Each row has a hidden stage along a path, written after it and counted from one end. A new block has a new path.
[-116 -147  -64   35  219  105  -59  -43   81  -96   17    4   64  232
   28  145  219 -117   50  -43   78 -262  -64  127 -265 -215  137  154
  212   57  144   22  120  -11   56   16  -63  220  244   80  104  -37
  -17  -58  120]	6
[-197 -224  -12  211  -31 -334   59  152 -121 -287  -57 -332 -605 -238
   65 -443  -90  200  103 -190  -20   32  219   55  169  162  112  198
 -149 -467 -540  638  118 -104  -19  286 -199 -202 -258  -60   59  458
  292 -105  127]	13
[-270 -311  -66  120   -3  139 -136  171  116 -248 -273 -294 -405 -214
   33 -286  115   82    7 -192 -177  -98   36  160  -14  245  -85  246
   11 -156 -298  567   96   67  -21  288  -34 -183 -208   67  -14  418
  139  123  -53]	13
[-208 -237  -48  174  -58 -317  -44  168  -92 -306 -104 -266 -664 -257
   58 -463  -84  194   39 -189  -38   52  222   27  179  188  108  176
 -117 -459 -537  593  103  -48   28  288 -207 -190 -272  -27   60  467
  297  -68  139]	10
[  27 -124   11   37  -41  138  -43  -75  111 -169   33  181  281   91
  -23   70  125  -80   76  107   -8   15  -19   39  -44   79   -7   46
  152   33  155  -94   66   64   -2   45  -29   71  124  -11   -2 -100
  -32   -5   73]	13
[ -30  -92   60   69   44  159   18  -60  115 -178   56   85  253  203
  -44   98  213 -126  215   67   56  -97  -75   68 -133  -66  -32   99
   49    2  125   22  102   52  -93   42   17   16   83    6    6  -41
 -128    7    4]	16
[  77   21   17   50  -31   54    0   89   41  -17  157   -1  -19    1
   63   28  -42  -13   92   14  120   -5  -18  100   10  -81   35   80
 -110 -152    2  170   50  -60   18   43  -57   -9   36   11   37  -63
  -37   29  127]	20
[  95  -13   39   40 -200   63 -111   56  105   10  120   39   26 -114
  153   31 -106   22  -69  100   -2   96  -42  181  127  116  -54    7
  -55  -93   -1  102 -102  -65  134   62  -14  -34   15  -10    5  -90
    3   43   94]	16
[ -68  -88   18  -41   -4  -50 -156   17   50 -148   52  143 -157  103
   20   50  117  -73   82  -44  151 -105  -23   47  -98 -204   61   96
  -29 -189  -68   63   32   82   85   15 -105   49   57   98   90   50
  -97   21  175]	4
[-320 -182  -11  199  182  429  -29   70  235 -117 -300 -282   73  217
  -46   83  445  -72   26 -172 -144 -348 -117  412 -289  -85   37  254
  218  230   73  187  101  121  -60  -74  192  107  104  130   72   68
  -52   59  -93]	37
[ -65   19   27  168  -26   20    4  125   90  -45   60 -130  -36  119
  197   18   -1  -53   45   73   46  -49  -19  248   20  -41   70   18
  -74  -42   -6  170  -16  -58  111  -40    6    9    2  -10   74  -59
   63  -75   40]	37
[ -38   44   59  -69 -292  371 -129  459  167  213  -21   78 -108 -280
  484   23 -409  -22 -171  134  -54   92    2  129  210  295 -293 -131
 -228  117   60  124 -179 -108  249    9  -67 -222 -343 -161 -125    7
    5   59 -121]	35
[-121 -163  -47   43   20   49  -90  -15   40 -181  -21  112   75  116
  -40   60  211  -11  102  -27   31  -67   17  102 -101    4   92  140
  146  -13   30  -15   75   53    5   66  -69   53   97   76   34   15
  -27  -56   83]	10
[-148    6 -117  -36  185  139  -68  153  -89  -97  -34  260  -37  160
 -179   38  206  136  182 -165  213 -124  207  -98 -160  -99  189  251
  131  -62   16 -184  231   42 -188  -51 -231   54  -42   67   -2   18
 -148  -57  106]	24
[ 10 -76   8  81 -73  10 -44   2  55 -52  87  10  62 -17 112  28 -14  25
 -22  64  -3  20   4 160  43  85  35  56  65 -49  12  66 -28 -85  91  67
 -53  38  73 -22  28 -55  56 -61  97]	14
[-142  -92  -13   84   -2  -20  -86   28   21  -73   58    0  -14  115
   78   95  143   24   62  -18   56  -96  -18  222  -60  -43   91  129
   57  -30  -29   63  -27  -76   69   51  -46   24   62   64   51   12
  -27 -107   53]	11
[ 167    5   27   22  -78  167  -75  -19  157  -78  126  143  200   32
   41   38  -25  -96   28  163   36   62  -54   16   26   48  -66  -11
   12  -54  158   -2   38   36   23   38  -13   40   79  -27   -3 -158
  -47   98   92]	18
[ -13 -108   26   30  -97   59  -59    7   72  -86   63  118  106   28
   75   74   36  -52   19   59   17    6  -27  114    2   19   19   28
   55  -14   64   -3  -12   -7   99   40  -35   39   85   -6   24  -54
   -9  -45  102]	10
[-240   55  102    3 -210  126 -310  209  100  309   -9  -11 -244 -113
  391  148 -113  209 -405   -7  -64 -136  -22  423  129  107 -118   20
   36  125 -119  -75 -397 -295  289  -94    8  -36 -208  -72  -11   49
  -92 -114  -89]	9
[-158  -19 -124  171   90   18   -4  278   -8 -109  -52 -222 -333    4
    0 -160   70  101  102 -206   66  -74  115  175   -8  -51  211  223
  -58 -166 -182  347  141  -10  -10   53  -70  -21  -55  102   87  108
  130  -34  100]	32
[ -39 -125  186   37   29  327 -132 -164  310 -279 -187  226  171  170
 -114 -153  198 -187 -122  120 -139 -141  -15 -173  -65   27 -211  -54
  259   63  128 -195   90  207  -87  -76   88  140  -69 -204   -6   88
  -89  107  -20]	6
[ 151 -172  183   -9 -282  111  238   87   13   -7  111  146  190 -316
  219  -50 -368  -81  -22  104  -62  180   54  -56  207  180 -137 -127
  -92  -50   54   96   14  -93  135   67  -99  -52  -30 -300  -49   -7
  122  -73  181]	12
[ 195  175   21   64 -126  107   -9  226   94   20  198   71  -49  -28
   80  -68 -196  -60   25   69  130  124   14   12  162  -85   38  -53
 -206 -154   63  107   31  -10   71  -43   -4   -1  -26  -46   39 -170
   15   60  156]	29
[   7  109  -60   99  -13  -31  -99  245    1   46  139 -171 -380  -59
   73  -79  -66  113   19 -125  155  -27   25  198   66 -142  138  153
 -204 -272 -182  348   10 -108   55   46  -56  -46  -53  104   86   22
   18   46  148]	24
[-148   51  -17  182  -53 -124   15  257  -47   34   76 -212 -293    1
  210  -34  -65  130   24  -89   93  -30   85  325   96  -49  187  111
 -146 -148 -210  262  -58 -164  135  -30  -68  -48  -77   27   95   28
  112 -161   92]	35
[  24   56  -61   88  124  195   25  143   71 -135   60   41   32  191
 -168   -8  180  -84  221  -96  158  -78   10   13 -115 -232  156  155
  -36  -85  104   89  225  114 -120  -38    9   76   96   98   68  -95
  -73   63  130]	28
[ 156   17  151   -3 -271  239  245  354   36   55  104  117   37 -287
  203  -98 -418 -104   69   30   42  190   77  -85  234   64 -123 -124
 -309  -80   48  182   62  -22   86  -23  -63 -138 -170 -249  -53  -39
   63    9  140]	32
[ -34   27  144  180   23  442  -32    0  319 -206 -223   71  200  167
 -173 -204  212  -88 -109   46 -173  -85   41  -32   14   71 -120   -1
  219  128  131 -158  110  203 -158 -179  201  122  -99 -180   -3  -21
  -37  102  -63]	33
[ 118   32  134  -41 -300  324  128  426   96   82   69  104  -44 -307
  241  -84 -402 -115   54   29   29  170   20  -45  228   91 -207 -115
 -370  -63   38  243   13    6  103   13  -27 -216 -248 -188  -82    4
    0   96   57]	31
[ -91  -37 -165  -25  228  231  -73  133   -9  -65  -18  139   35  153
 -131  106  216   46  162 -141  169 -164   87   -1 -231 -120  175  260
  152    8  126  -56  242   46 -129    5 -165  104  101  136   19  -52
 -106   22  109]	23
[-105 -144  -24    6  249  101    2  -23   61  -65   38    9   31  207
   89  131  123 -140   48  -38  108 -292  -40   53 -269 -246  104  124
  176   36  138   38  140  -60   62    7 -118  221  201    1   95   -4
   -7  -83  128]	5
[-106 -118  -73  144   23  -86    7  305  -58 -265 -116 -295 -710 -273
 -104 -501  -62  159  144 -309   49   20  208  -58  117   30  102  252
 -258 -517 -487  707  257   66 -127  235 -156 -216 -299   37   53  432
  189  129  168]	24
[ 176   82  203  169  -14  225  355  -39   75  -23  113  141  472  140
 -110   24  -12 -107   14   38   19    8   70   -1   44 -185  130  -60
  133   98  256 -264  142   -3  -62 -289  102  281  215 -266   80 -298
   25 -143  235]	32
[ 45 -26 -16  43 -41  83 -99  19  95 -55 107  52  84  39  71  74  36 -16
  43  79  55   2 -42 138 -10  33   5  77  16 -61  61  69   3 -29  45  66
 -42  15  74  44  18 -94 -36  33  71]	17
[  21  -68  -29 -132 -131 -114 -260  123   35  -12   81  127 -383 -175
  204    2 -162   26 -123  -45  132   -3   21   67   41  -64   20   60
  -96 -290 -177  160  -81   10  263   64 -215   14   -1   93   84   58
    8   81  261]	2
[-268  190  121  130 -174  196 -216  338  136  310  -58 -168 -288  -43
  380   61  -98  219 -347  -35  -66 -140   13  488  166   78  -90   27
  -68  127 -157   15 -357 -268  212 -198   93  -77 -303  -87    5   27
  -69 -107 -160]	35
[ -58  -40   43  119   -6  115   42   21   94 -193   -2  109  217  242
  -21   73  194 -119  192   69   65  -33    3  106  -72  -69   80   41
   30   15  110  -63  104  123  -32  -94   11   50   69   14   51 -109
  -57  -52   63]	37
[ 153 -176  229 -213 -343  135   79  147   46  -38   41  351  -55 -387
  186  -61 -392 -145  -36   19   38  143   46 -213  165   28 -233 -136
 -222 -207  -47   83   13  103  175   17 -177  -95 -130 -230  -36   99
  -33  101  271]	3
[  90   52   11   72 -160  137  -54  136  143  -81   72  127  128   46
  103   17  -47  -97   46  140   37  122   -9   99  101   55    6  -54
  -74  -23  117   -7   -1   86   98  -51   14    0   16   -1   23 -182
   13   32   85]	35
[-115   90  118  148  202  152  160   86   67 -135   45  113  192  370
   64  -35   64 -123  189  126  122 -167  119 -132  -78 -104    4  -21
   56   77  151 -167  164  -66 -149 -139  -75   67 -136 -255   -3  -20
  -45 -199  -85]	34
[ -33   15  -94   84    3  -77 -126  180  -12    8  104 -171 -347  -86
  123  -68  -63  141    7  -87  110  -27   44  204   46  -15  116  175
 -117 -253 -194  347    5 -133   74  122 -123  -54  -44  102   62   62
   65   19  121]	20
[-164 -185  -44   85  123   -7   -6   29   10 -142   -6  -86 -101  101
   32   11  154  -30   93 -105   50 -175    3  140 -148 -121  136  172
   92  -68  -44  193  108  -37   39   90  -83   79  106   54   86  104
   52  -89  114]	8
[  36   72  -41   19 -154  -53 -157  238   -8   52  141  -28 -340 -171
  148  -59 -167  141  -14  -42  129   84   50  153  151   24   40   94
 -225 -280 -193  272  -59  -99  106   88 -123 -128 -127   69   26   28
    1   59  136]	21
[ 315 -138   20  -17 -121   65  103  -94   65  -29  122  258  285 -230
  158  -87 -382  -75 -278  210  -87  201  127 -183  170  214   44 -182
  269    8  245 -191   92  -67  223   11 -182  287  232 -297   26 -224
  308  -82  359]	8
[ -88  -97 -149  149   38 -473  -56  123 -201  -52   85 -185 -584 -243
  269 -340 -336  328 -242  -63   30   69  343   30  230  222  294   89
  116 -352 -385  265   16 -339  219  180 -393   74  -97 -142  105  207
  467 -294  273]	9
[ -26   -6  -16  118  -77   41  -45  105   88 -111   27   12   28   94
   99   15   43  -42   69   70   41   37   13  180   34   22   87   26
  -31  -52   22   69   18   51   88  -35  -18   11   33   43   57  -99
   44  -26   88]	37
[ -21  -67  -53  -27 -103 -150 -200  119    7  -17  105   23 -335 -104
  194   -4 -111   39  -85  -37  109    0   13  150   53  -62   99   63
  -77 -235 -153  196  -71  -60  245   84 -157   20   33   90   95   40
   66   -8  224]	5
[ -16 -136    9  -42   83   22  -70  -69   67 -208   29  204   23  153
  -52   40  146 -135   97  -10  122 -120    3  -69 -155 -190   79   81
  108 -118   58  -40  141  123   25    1 -119  151  147   33   88   -2
  -56   10  206]	4
[ 117  -39   87  -57 -186   42 -180  -39  148 -115   77  288   32   -9
   54    3  -46 -107  -94  126   41   71  -28  -30   77  -26  -55  -82
   16 -122   53 -110  -50  108  152  -30  -39   79   51  -39   44  -87
  -53   73  195]	5

Each row has a hidden stage along a path, written after it and counted from one end. A new block has a new path.
[  61  154 -113  -29   16   54 -123  -62  -43   12   18   58 -117   53
  107 -133   62 -234 -161 -280    3 -219  -64   43  -84  -30  -28  208
 -394   52   -8  275  -14 -103  148   -2  249   29 -113  -38  -77  -24
  -54   88  164]	26
[ -86  -25   17 -185  -43  -61  -12  249 -198    4   60   40   80 -271
 -197 -188   53  -66  -85   75  -22  -34 -117 -188  113  112 -105 -311
  324 -156  187 -119  100 -193 -208  203   -6  192 -135  -92  -19  269
  -56   37   12]	31
[  34   15   28  107  -18  -42  -49 -161   -3   29  189   -5  -36  -17
  201  -39  -64 -188    7  122 -139  -47   56  170 -208  -87   20  428
 -211  261 -127  192   72 -320  208  -80   41 -194 -171  -68 -189 -120
  -26  -45   95]	30
[  37  -26  -31 -143   79   27  -46 -111  -14  -62  161   66  -40  105
   78  -61   16 -198 -160 -220  -36 -220  103  -88  -10 -126 -102  228
 -170  -45   83  207   -8  -47   60   -3   92   96   24 -129   41   66
  -59  106   88]	25
[ 139   22 -107  -54 -136   48  -48   99   33  -26  -79  -96   -1  -64
   29   20  155 -247  -32 -226   39 -108 -180 -106  -88  115 -135 -271
 -359 -181  -89   90  -83   29   68  269  207  281   15  138 -106  111
 -190  128  218]	25
[ 307  152  -56   76 -257  -44 -241   -8   30  113 -374  -16  -24    1
  258  -97   68  -37  189 -197 -268   19   35   72 -290  111 -168   23
 -110   34  -76 -196    5   73  106  179 -286  174   86  192  -40 -252
  137  -70 -131]	15
[ -35   41  101   25   28  -79  110 -125  -89   18  119   82   41  -10
  167 -159  -63  -49   20  294 -112  105   81  228 -105   34  180  348
   54  208 -161  -12  132 -238  282 -214   11  -40 -161  -77 -239   -6
  148 -123   38]	29
[ 205  128 -102   -3 -186 -137 -240  233   48   -5 -176  -22  -70 -207
  -87  -71  -33 -143   28  -85  100    6 -249  128 -113  294 -290 -298
 -233 -113 -105    2   25  -88   50  272  -78  332 -238   56  -60  152
  -73  142  257]	20
[ 187 -310  -45 -103 -166 -184 -229  120  108 -162   52  -71  101 -177
  -87  123  -54 -230   72 -215   40  -95   17 -131 -131   82 -550 -296
  137 -156  195   40   11  -29 -125  398 -385  361  -17   84  106  123
 -171  205   85]	13
[ 179   65  121 -116    4  105  158 -160  -27   33 -256   14   62  359
  364  -61  281  -20   44 -151 -259    6  199 -172  -32   46  169   45
 -180 -218 -115 -264 -131  330  169   24  142  354  397   74  -37  -63
  108 -135 -164]	19
[   4   48  205    0  222  -98  257 -168 -101  -90   60  256   73  254
  363 -137   72  -74  -32  269   32  147   38  254  -10  281  460  341
 -130  153 -245  -49   86 -118  575 -360  265  184 -227  -48 -315   42
  171 -132  201]	20
[ 100   11  -57  -49  -37    7 -182  -99  -89   60   94  246   14   35
  190 -168  -51 -157 -107 -239 -232 -205   86  -45 -132  -64  -78  398
  -34  127  182  109   84 -178  151  -48 -202  -93 -102  -39   15 -138
   32   47    1]	20
[-119  -35  152    7  -67 -265  -22  298 -355  114 -142  -33  165 -205
 -257 -367    0 -119  -65  143  -34  176  -19  151   63  357 -237 -250
  279  -94  232 -194  -45 -147 -265  167  -59  239 -225 -108  -69  248
   90 -170 -189]	3
[  52  388  -48  -69 -123   40  129   35 -151  125 -465   54  -34  -30
   92 -326  165  168   79   71  -88  181  -49  189  -31  162  284  -97
  118  -36 -253 -397   86  169  212 -122   77  298   93  134 -159   43
  401 -174 -114]	26
[ -85 -134   81  -31  127 -134   47  -18 -257 -135 -140 -121  143  220
   24 -296  186 -427 -171 -414  182  -64  102  195  -16  270 -184  -99
 -215  -59  233  316 -216  225   35   32  474  486   -8   56 -234   66
   34  -81 -116]	3
[  -6  -86  -20 -121   52 -215 -302  259 -168  -73   40   50  -35 -192
 -246 -126   28 -223 -190 -282  129 -221  -72 -141   85  119 -444 -237
  149 -114  442  112    3 -228 -378  333  -74  208 -274 -179  215  209
 -143  151   30]	8
[  23   63   91 -202   81  -96 -127  188 -177 -123 -178 -115   18  -16
   -2 -310  133 -158  -31 -198   35  -73  -30  -60   45  264 -196 -397
  119 -184  183   60   22  112 -179  200  276  565  -23  -65 -160   88
   30  -37 -134]	32
[ 111   32  -31 -129 -113  -71 -215  320 -109   59  -13  117   21 -220
 -133 -125   30 -134 -110 -110  -64 -114 -224 -233   50  236 -256 -327
  -20 -243  183  -79   21 -194 -175  346 -103  219 -211  -76   74  222
 -197  142  160]	20
[ -49  257  231  175  126 -107   59 -126 -292  231 -135  139  -35  275
  240 -313  120  -33 -116  184 -219  126  146  272   -8  152  289  514
 -276  181  -55 -124 -102 -188  132 -202  247 -140 -180 -235 -120  -98
  203 -315 -162]	7
[ 239  141 -181   45 -241    6  -61   17  109   59 -407  -59 -143 -178
   85  238  293  107  210 -105  -59  -30  -50 -171 -151 -143   -4 -191
  117  -12 -145 -499   40  -25  -78  280 -280   23  179  270  296  -47
  102   19  -28]	11
[  40  141  -82  -28 -110   56   51 -144  -69    2 -272 -127   -4   62
  141 -189  160  -81   67 -179  -68    5  101  145 -151  -55   40   39
  -28   60 -109   -8    2  199  144  -34  164  224  202  168 -188 -113
  231 -100 -177]	33
[ -67 -130    6 -110   75  -40   62 -101 -104  -70    0  -99   41  266
 -128  -68  167 -292 -257 -384  145 -136  185  -22  107  -47 -256   -1
 -314 -241  189  228 -289  244 -119  150  312  340  181 -118   97  235
  -75   74  -42]	7
[  54   -9  151   73  -18  -46  225 -157  -58   68 -257 -181   32  200
  182   60  286  -16  110   85 -155  132  254    2  -61  -64   97   80
  -49  -51 -151 -356 -170  132  -42   65   87  114  317   50   67  -10
  140 -240 -250]	5
[  -5   24  111  107  -62 -113   19  -30 -169  100 -178 -176   75  224
  -16 -230  102 -274 -113 -130  -23  105  107  263  -55  210 -197   38
 -487 -116  -14  133 -308  163   -4  125  310  285   39  -66 -177   78
    3 -134 -109]	6
[ 102  121   17  -66    8  -53 -238   30 -193   75  -89  257    8   81
  175 -326   15 -135 -129 -277 -194 -147   18   -7  -59  171  -70  200
  -51   35  246   52   45  -90   84   10  -68  117 -175  -73  -44 -114
   77  -16  -65]	16
[ -70   45  -70  -34  -66  -14  -37 -111 -189  146    0  157   18  111
 -104 -218   13 -104 -245 -225  -94  -93  163   53   39 -124 -123  333
 -104  -23  207   52 -114   -6  -27   -7  -70  -44   13 -143  133   97
   96   18  -99]	10
[ 104   14 -155   12 -291   10 -229   99 -161  144 -195   73  108  -66
  -15 -223   88 -235  -92 -442 -161 -114  -73  -58 -148  128 -283  -95
 -166  -81  249   58 -109   45  -13  281 -127  136  -23  172  -52  -69
  -47   59  -66]	12
[ 187  136 -107 -159    3   83  111  -79   72 -125 -337   13  -88   55
  249   71  314   42  120 -208   42  -80    4 -139  -56  -34  201 -169
   95  -78 -178 -303   86  208  190    8   79  356  254  252   66   -8
  189   17   25]	22
[ -74  120  251   22  148   14  278 -209 -129  103   76   -3    0  261
  233 -109  133    0  -46  372 -209  125  191   73   47  -42  360  393
 -196   42 -236 -130  -55 -112  150 -182  341  -56   61 -243 -159   45
   91 -245  -77]	32
[  16  370 -218 -116 -130   98 -140  159 -111  171 -190   -8 -186  -40
 -293 -254   86 -120 -302 -330   81 -165 -193    7  121   15 -195 -143
 -510 -293   -9  128 -163   85 -148  207  307  203  -24 -154  101  301
  -61  163  157]	25
[-105   29   31  121  -54 -270  194  126 -165  -68 -247  -95   99 -111
 -182 -184   82 -158    5  199  380  325 -155  524  -17  444   27 -277
  -74   33 -212  -60  -64    1  235  -21  262  421 -293  131 -305  307
  179  -90  166]	5
[ -58   28  241 -106  334 -115  257  -92 -171 -219   17  190   82  162
  390 -225  140  -65   24  238   99  108   21  182   18  324  493  121
  195  176 -137  -49  204 -107  478 -368  376  345 -228   -3 -396    8
  237 -178   97]	27
[ -32   62   50  131 -163 -202   65  148 -203   76 -286 -102  126  -73
 -123 -256   75 -152    9  102  111  280 -102  378  -65  410  -84 -235
 -139  -41 -103 -101 -126   36   99  108  140  341 -177  100 -268  177
  124 -137    2]	6
[  94   75 -130   48  -42   81   45 -221   15   27 -182   -1  -99  197
  172  120  296 -139  -68 -335    8 -154   90  -55  -87 -194   81  202
 -352   22  -61  -23 -151   87  116   64  171   -6  184  127  136  -65
   22   25   23]	10
[-105    4   30  -88 -126 -112  137  201 -209   17   -2   92  197 -236
 -156 -311  -59  -64  -33  258   49  219 -163  186   28  345   41 -241
  212  -75  -57 -111  106 -108  188  -10    3  310 -240   34 -320  296
  104  -29  125]	27
[ 192   95 -191  -20 -168  -34  -95   40   51  -28 -413  -40 -127 -211
   60  161  287   80  187 -214   15  -84  -25 -163 -132 -127  -51 -242
  320   30   -1 -439   99   -9 -120  241 -281  110  144  285  296  -58
  165   25  -90]	9
[  -8   14  -40  -83  105   30  141 -167  -75  -46 -193  -40  -85  174
   72   81  355  -59  -83 -278   51 -158  199 -172   63 -242   80   72
   34  -56   85 -180 -112  125 -119   47  178   97  280   29  281   57
  111  -37 -151]	6
[  50 -132  217 -124   10 -128  159  238 -110  -30   48  131  197  -77
   36  -24  113  -41   18  320  -56  165 -134 -200  113  395   88 -357
  141 -264  -37 -344   31 -146   64  185  -11  357 -145  -44 -104  316
 -125  -22  174]	19
[ -71 -205  282   33  200 -197  231 -163 -225 -132   40  160  240  218
  359 -170  125 -157   35  168  -33  160  194  187  -71  277  287  252
  216  215   53  -73   53  -94  374 -252  115  203 -152   44 -318  -84
  196 -239  -91]	8
[  -8  -58   75  -22   98  -55  179 -172  -98  -51 -214 -158    2  198
  108   -4  273 -114    7 -156   -3  -28  282    5  -13 -123    4   86
   51  -24   31 -161 -141  173  -90    4  169  192  294   38  125   22
  168 -161 -258]	3
[ -18 -228   65   46 -179 -137   75  -25 -132   69   50   82  234 -108
   18  -58   -9  -77   59  150 -184  140  134   31 -118   45  -83  106
  300   70  103 -217   27 -156   70   68 -370  -16  -33   82  -48   35
   74  -87 -111]	9
[  35 -134   69   44  -60 -197  -65  138  -81  -29   72   47  102  -81
  -56  -30    9 -229  -61   54   81   56 -113   68  -33  288 -182 -131
 -141  -55   60   44  -50 -205   57  213   -5  199 -290  -32 -103  182
 -152   58  201]	11
[ -19   35  124 -133  -86 -123   17  290 -154   73    4   10   96 -245
 -178 -206  -34   20   -7  319  -94  150 -115  -57   98  255 -101 -319
  231 -220   -2 -264   76 -175 -148  194  -90  266 -148 -156  -74  322
  -17  -38   35]	27
[ 172  212 -266 -124 -143   57 -115   42  148  -57 -330 -188 -284 -311
  -59  206  245  132  176 -165   49 -188  -42 -234  -81 -354 -107 -284
  310  -23 -107 -349  166  -31 -281  270 -165   73  237  161  361   30
  120  104  -55]	32
[  46  -81  314  -36  221 -138  214 -218   -2 -111  177   75   88  301
  351  -79  -45  -82   39  349  -95  161  231  215  -44  163  212  383
 -101   67 -243   -8   42  -61  400 -273  127  234  -46 -185 -260   41
  114 -155   71]	23
[  48 -187  212  105  121 -104  178 -332    4  -63  216  135  124  340
  390   58   20 -200   -8  162 -103   81  234  183 -138   55  198  554
 -285  185 -150   92  -54 -124  468 -211   70   -4  -73  -53 -207  -82
   14 -100  109]	13
[ 112   57  -69  -48 -148   25  111   57  -12  -70 -293  -79   41 -223
  193   20  260   24  252   51  -43   68 -111  -93 -162   70  188 -332
  327   43 -179 -363  175   -9  139  103  -21  232  102  354 -152  -57
  152  -81  -28]	30
[  39   85    7  -28  -32   -3  -24  -20  -70   44   23   33  -10   -6
   97 -147   17 -131  -50    0 -104  -42  -10   53  -76   40    6  136
 -154   19  -64   56   24 -118  122    2   90   65  -74  -52 -130   23
    7  -20   64]	27
[ 217  202 -140  -55 -140  126   28  -93  127   25 -317 -128 -157  -16
  195  127  255   54  156 -134 -118  -78   25 -139 -143 -200   78  -59
  -75  -58 -262 -293   23  118   40  125   -7  116  321  191  124  -67
  110   -9  -29]	26
[ 202  127 -259   48 -245  -32 -181   33  104   51 -389 -157 -215 -275
  -62  232  237   54  167 -237   -6 -133   -8 -139 -168 -283 -224 -165
  172   35  -22 -376   34  -72 -282  338 -336  -58  172  219  428  -43
   95   61  -94]	7
[  74 -101 -110 -253   29  105  -69  110  -57 -167  -14  -34   32  -22
   50  -24  274 -305 -127 -520   66 -337 -111 -411   22   26 -158 -385
  -69 -249  244  169  -35  100  -98  296  292  391  115  129    2   86
 -219  181   92]	27
